Here is a tiny trained network, its code and every weight. The questions are about switching its units off for an input and a class, where a switched-off unit gives its printed mean instead of its output.

import numpy as np


def w(rows, s, z=0):
    codes = np.array(rows[::2]) - 128.0
    scale = np.full(codes.shape[1], s)
    scale[-1] = z or s
    return codes * scale


def f(y):
    return y / 2 * (1 + np.tanh(0.7978845608 * (y + 0.044715 * y**3)))


def log_softmax(a):
    a = a - a.max(-1, keepdims=True)
    return a - np.log(np.exp(a).sum(-1, keepdims=True))


def net(x, mask):
    res = np.array(x, float).reshape(1, 5) / 4 @ E
    y = f(res @ A[0][:, :-1].T + A[0][:, -1])
    res = res + np.where(mask, y, B[0][:, -1]) @ B[0][:, :-1]
    return log_softmax(res[-1] @ U[:, :-1].T + U[:, -1])


A, B = {}, {}
E = w([
[213,37,39,116,236,2],'x0',
[184,162,164,231,90,66],'x1',
[45,177,83,160,219,120],'x2',
[191,158,16,158,76,215],'x3',
[131,121,131,139,135,135],'x4',
],0.0086)
A[0] = w([
[160,50,186,78,73,98,108],'neuron 0',
[148,97,90,111,174,102,2],'neuron 1',
[116,126,192,102,151,92,27],'neuron 2',
[100,150,184,179,98,157,56],'neuron 3',
[104,90,94,81,136,163,85],'neuron 4',
[111,124,112,54,125,138,111],'neuron 5',
[63,95,145,121,134,101,149],'neuron 6',
[83,185,109,178,94,221,89],'neuron 7',
[87,139,134,129,102,138,69],'neuron 8',
[140,209,111,214,121,73,114],'neuron 9',
[171,134,116,128,177,111,13],'neuron 10',
[120,134,64,144,79,154,99],'neuron 11',
[86,135,159,101,114,188,78],'neuron 12',
[126,134,99,54,182,190,120],'neuron 13',
[143,116,4,129,91,188,98],'neuron 14',
[103,84,120,103,184,191,146],'neuron 15',
[173,34,69,190,148,124,135],'neuron 16',
[201,41,128,119,73,186,183],'neuron 17',
[157,122,96,115,124,129,37],'neuron 18',
[195,165,76,169,119,173,43],'neuron 19',
[52,152,50,213,216,156,222],'neuron 20',
],0.011,0.005)
B[0] = w([
[126,138,196,45,103,147,187],'neuron 0',
[109,46,85,67,90,136,178],'neuron 1',
[117,1,189,247,222,241,160],'neuron 2',
[135,34,47,112,89,141,176],'neuron 3',
[159,109,163,197,68,90,164],'neuron 4',
[217,128,138,193,100,92,159],'neuron 5',
[173,128,163,106,172,161,174],'neuron 6',
[127,90,90,99,113,95,228],'neuron 7',
[105,39,132,130,122,96,143],'neuron 8',
[224,173,174,166,19,169,192],'neuron 9',
[116,79,68,110,76,164,153],'neuron 10',
[110,109,155,125,186,158,171],'neuron 11',
[124,63,68,133,86,138,178],'neuron 12',
[241,175,127,185,59,130,191],'neuron 13',
[86,86,211,162,199,178,220],'neuron 14',
[194,162,196,163,103,98,182],'neuron 15',
[141,87,110,76,77,151,222],'neuron 16',
[90,221,141,49,133,73,211],'neuron 17',
[95,77,147,115,122,140,134],'neuron 18',
[115,38,201,156,213,188,181],'neuron 19',
[84,152,193,17,61,147,254],'neuron 20',
],0.0084,0.011)
U = w([
[105,41,207,225,211,178,110],'0',
[125,8,18,151,78,94,93],'1',
[129,136,135,163,120,119,255],'2',
[247,154,162,229,65,121,91],'3',
[66,180,187,74,99,126,67],'4',
[77,191,88,172,149,88,164],'5',
[73,156,45,255,175,57,87],'6',
],0.0099,0.019)

Each question gives the input, the list of numbers given to net, and the class t.
The units are the neurons (one row each of A and B). Each row of codes is followed by its name. A weight is (code - 128) times the scale printed after its matrix; where a second scale follows, it is the last column's (A, B and U).
mask holds one flag per neuron, in row order. A switched-off neuron (its flag False) gives its mean, the last column of its row in B, instead of its output. The means were averaged over made-up inputs and are rounded, as every weight is.
A unit's drop is (log p(t) with every unit on - log p(t) with that unit switched off) / (log p(t) with every unit on - log p(t) with every unit switched off).
The circuit of an input: a set's keep is (log p(t) with only the set's units on - log p(t) with every unit switched off) / (log p(t) with every unit on - log p(t) with every unit switched off). Starting from the 12 units with the biggest drops (on a tie, the unit counted first), units are removed one at a time, each time the one whose removal leaves the highest keep (on an exact tie, the one counted first), for as long as the keep stays at least 0.8.
circuit, biggest first: the units of the circuit, biggest drop first
unit that matters most: the unit with the biggest drop
top k neurons: the k neurons with the biggest drops, biggest first
drop when u is switched off: that unit's drop, to one decimal
input [7,-5,3,-5,0], class 1: top 3 neurons -> [neuron 1; neuron 14; neuron 10]
input [0,4,-4,8,7], class 0: unit that matters most -> neuron 19
input [8,8,4,-2,-6], class 1: top 3 neurons -> [neuron 1; neuron 10; neuron 16]
input [1,1,-5,5,0], class 0: circuit, biggest first -> [neuron 19; neuron 14]
input [6,-8,-1,5,-1], class 3: top 2 neurons -> [neuron 13; neuron 15]
input [7,3,4,7,-2], class 0: top 3 neurons -> [neuron 14; neuron 19; neuron 7]
input [0,-6,1,1,5], class 3: circuit, biggest first -> [neuron 13; neuron 15]
input [7,-4,8,-5,-4], class 4: top 2 neurons -> [neuron 20; neuron 3]
input [2,-5,-5,0,2], class 3: top 3 neurons -> [neuron 20; neuron 5; neuron 13]
input [-7,-5,-3,6,4], class 1: top 2 neurons -> [neuron 7; neuron 12]
input [-7,-7,1,-4,5], class 1: circuit, biggest first -> [neuron 12; neuron 3]
input [-7,7,-4,8,2], class 0: top 2 neurons -> [neuron 19; neuron 14]
input [-3,3,-7,-7,-5], class 0: top 2 neurons -> [neuron 2; neuron 20]
input [-5,7,-5,6,8], class 2: unit that matters most -> neuron 17
input [1,6,2,-1,-3], class 3: top 2 neurons -> [neuron 9; neuron 17]
input [-6,-8,3,4,0], class 3: top 4 neurons -> [neuron 13; neuron 15; neuron 5; neuron 4]
input [-7,5,4,4,-5], class 1: top 2 neurons -> [neuron 3; neuron 7]
input [4,0,-2,8,3], class 0: drop when neuron 14 is switched off -> 0.2
input [-2,-8,8,-1,3], class 3: drop when neuron 4 is switched off -> 0.1
input [-2,2,-8,0,-1], class 4: drop when neuron 17 is switched off -> 0.2
input [-1,-6,0,5,0], class 3: circuit, biggest first -> [neuron 13]
